Below are the code and all the weights of a small trained network. Each question names an input and a class and asks about switching units off, where a switched-off unit gives its printed mean instead of its output.

import numpy as np


def w(rows, s, z=0):
    codes = np.array(rows[::2]) - 128.0
    scale = np.full(codes.shape[1], s)
    scale[-1] = z or s
    return codes * scale


def norm(h):
    return h / np.sqrt((h * h).mean(-1, keepdims=True) + 1e-5)


def f(y):
    return y / 2 * (1 + np.tanh(0.7978845608 * (y + 0.044715 * y**3)))


def log_softmax(a):
    a = a - a.max(-1, keepdims=True)
    return a - np.log(np.exp(a).sum(-1, keepdims=True))


def net(x, mask):
    res = np.array(x, float).reshape(1, 8) / 4 @ E
    u = 0
    for l in range(2):
        y = f(norm(res) @ A[l][:, :-1].T + A[l][:, -1])
        res = res + np.where(mask[u : u + 6], y, B[l][:, -1]) @ B[l][:, :-1]
        u += 6
    return log_softmax(norm(res)[-1] @ U[:, :-1].T + U[:, -1])


A, B = {}, {}
E = w([
[131,127,125,129,135,132,115,136,138,114],'x0',
[159,136,146,64,128,89,120,31,168,90],'x1',
[169,29,150,81,29,160,143,153,31,22],'x2',
[201,58,90,233,182,90,105,65,80,114],'x3',
[130,106,148,165,86,2,184,191,184,110],'x4',
[133,129,135,132,127,134,128,132,135,127],'x5',
[91,68,95,130,108,151,143,112,167,143],'x6',
[116,125,154,148,70,110,54,118,127,167],'x7',
],0.0071)
A[0] = w([
[113,155,105,145,180,117,93,141,179,135,112],'0.n0',
[143,128,101,99,221,149,255,142,122,106,2],'0.n1',
[130,122,156,149,43,99,17,118,123,208,2],'0.n2',
[109,41,79,135,106,183,143,111,229,160,62],'0.n3',
[132,146,81,188,137,157,131,233,88,185,34],'0.n4',
[201,229,183,136,151,101,106,160,78,120,49],'0.n5',
],0.012,0.0068)
B[0] = w([
[182,135,185,129,129,151,182,150,78,87,234],'0.n0',
[108,203,86,194,95,135,50,119,198,35,189],'0.n1',
[117,184,84,173,165,152,108,143,208,6,201],'0.n2',
[67,165,121,100,181,61,122,129,47,129,220],'0.n3',
[73,67,191,129,124,140,122,71,173,155,254],'0.n4',
[50,131,70,93,167,66,138,117,66,136,177],'0.n5',
],0.017,0.0046)
A[1] = w([
[141,185,87,95,184,234,95,71,129,207,109],'1.n0',
[148,220,126,176,221,114,149,113,196,245,58],'1.n1',
[185,169,127,46,148,61,126,4,201,136,5],'1.n2',
[109,212,137,29,104,142,120,197,203,205,3],'1.n3',
[206,76,75,229,212,86,84,80,131,188,20],'1.n4',
[143,140,111,150,109,21,198,159,223,180,105],'1.n5',
],0.015,0.0041)
B[1] = w([
[199,129,134,192,162,46,66,207,149,200,246],'1.n0',
[144,22,111,59,21,157,107,138,63,7,248],'1.n1',
[3,53,207,181,128,174,125,140,156,144,233],'1.n2',
[152,183,57,129,121,142,254,27,158,146,219],'1.n3',
[113,232,95,63,99,158,225,109,187,187,252],'1.n4',
[201,146,115,153,191,138,16,154,104,209,255],'1.n5',
],0.012,0.0058)
U = w([
[124,201,74,187,116,146,71,139,224,11,105],'0',
[147,200,77,87,89,162,255,77,181,198,111],'1',
[225,32,181,81,47,170,153,181,31,42,106],'2',
[126,138,147,143,159,119,126,131,120,138,253],'3',
[55,52,239,161,140,155,107,96,185,175,112],'4',
[212,142,103,170,182,89,29,206,133,226,98],'5',
[34,159,69,81,198,43,123,116,34,125,87],'6',
],0.0086,0.012)

Each question gives the input, the list of numbers given to net, and the class t.
The units are the neurons (one row each of A and B). Each row of codes is followed by its name. A weight is (code - 128) times the scale printed after its matrix; where a second scale follows, it is the last column's (A, B and U).
mask holds one flag per neuron, layer by layer. A switched-off neuron (its flag False) gives its mean, the last column of its row in B, instead of its output. The means were averaged over made-up inputs and are rounded, as every weight is.
A unit's drop is (log p(t) with every unit on - log p(t) with that unit switched off) / (log p(t) with every unit on - log p(t) with every unit switched off).
The circuit of an input: a set's keep is (log p(t) with only the set's units on - log p(t) with every unit switched off) / (log p(t) with every unit on - log p(t) with every unit switched off). Starting from all 12 units, units are removed one at a time, each time the one whose removal leaves the highest keep (on an exact tie, the one counted first), for as long as the keep stays at least 0.8.
circuit, biggest first: the units of the circuit, biggest drop first
top k neurons: the k neurons with the biggest drops, biggest first
top k neurons in layer l: the k neurons of layer l with the biggest drops, biggest first
input [4,0,-4,2,-8,-6,4,2], class 5: circuit, biggest first	1.n0
input [-3,5,0,-4,4,2,-4,2], class 4: top 4 neurons	1.n2, 0.n3, 1.n4, 1.n0
input [0,1,4,3,-4,-4,8,-7], class 6: top 2 neurons	0.n3, 0.n2
input [5,6,5,4,-7,-7,3,-2], class 5: top 4 neurons	1.n0, 0.n4, 0.n0, 1.n1
input [4,-4,5,-4,2,7,7,1], class 6: top 2 neurons	0.n3, 1.n1
input [0,8,7,8,-2,-6,-3,1], class 1: top 3 neurons	1.n4, 0.n0, 0.n4
input [-7,-4,-4,-8,-6,-8,-5,-1], class 1: top 2 neurons in layer 1	1.n3, 1.n5
input [2,-5,-3,-6,4,5,-4,-5], class 1: top 2 neurons	1.n3, 0.n2
input [1,-7,8,-5,-8,-4,-7,8], class 0: top 2 neurons in layer 1	1.n1, 1.n5
input [1,8,-3,-5,-7,5,3,-2], class 4: top 2 neurons	1.n2, 1.n5
input [6,-8,6,-1,4,8,1,-6], class 4: top 2 neurons	0.n4, 1.n1
input [1,6,-2,5,7,4,5,-6], class 5: top 4 neurons	1.n5, 0.n4, 0.n2, 1.n3
input [5,5,-6,-5,-1,7,-8,-6], class 6: top 2 neurons	0.n5, 0.n4
input [-4,3,1,0,2,-8,-5,7], class 0: top neuron	0.n2
input [-2,-5,4,-3,5,-2,8,-2], class 6: top 2 neurons in layer 0	0.n3, 0.n0
input [-7,-7,2,6,8,8,-6,-4], class 5: top 2 neurons in layer 1	1.n5, 1.n3
input [2,-2,2,4,5,-7,4,-2], class 5: circuit, biggest first	1.n5, 0.n0
input [-2,-2,1,0,7,7,1,-6], class 5: top 4 neurons in layer 1	1.n5, 1.n1, 1.n3, 1.n4
input [-3,3,1,-3,5,0,4,2], class 5: top 2 neurons	1.n5, 0.n4
input [1,5,-6,-1,-3,-5,5,7], class 0: top neuron in layer 0	0.n2
input [6,5,-6,-7,-4,-1,-7,1], class 1: top 3 neurons in layer 0	0.n3, 0.n4, 0.n2
input [-5,2,5,5,-2,-7,2,1], class 1: top 2 neurons in layer 1	1.n4, 1.n1
input [-2,8,3,2,7,-7,8,-1], class 4: top 2 neurons in layer 0	0.n0, 0.n5
input [3,-1,-8,8,-1,-1,8,8], class 0: top 3 neurons in layer 1	1.n1, 1.n3, 1.n4
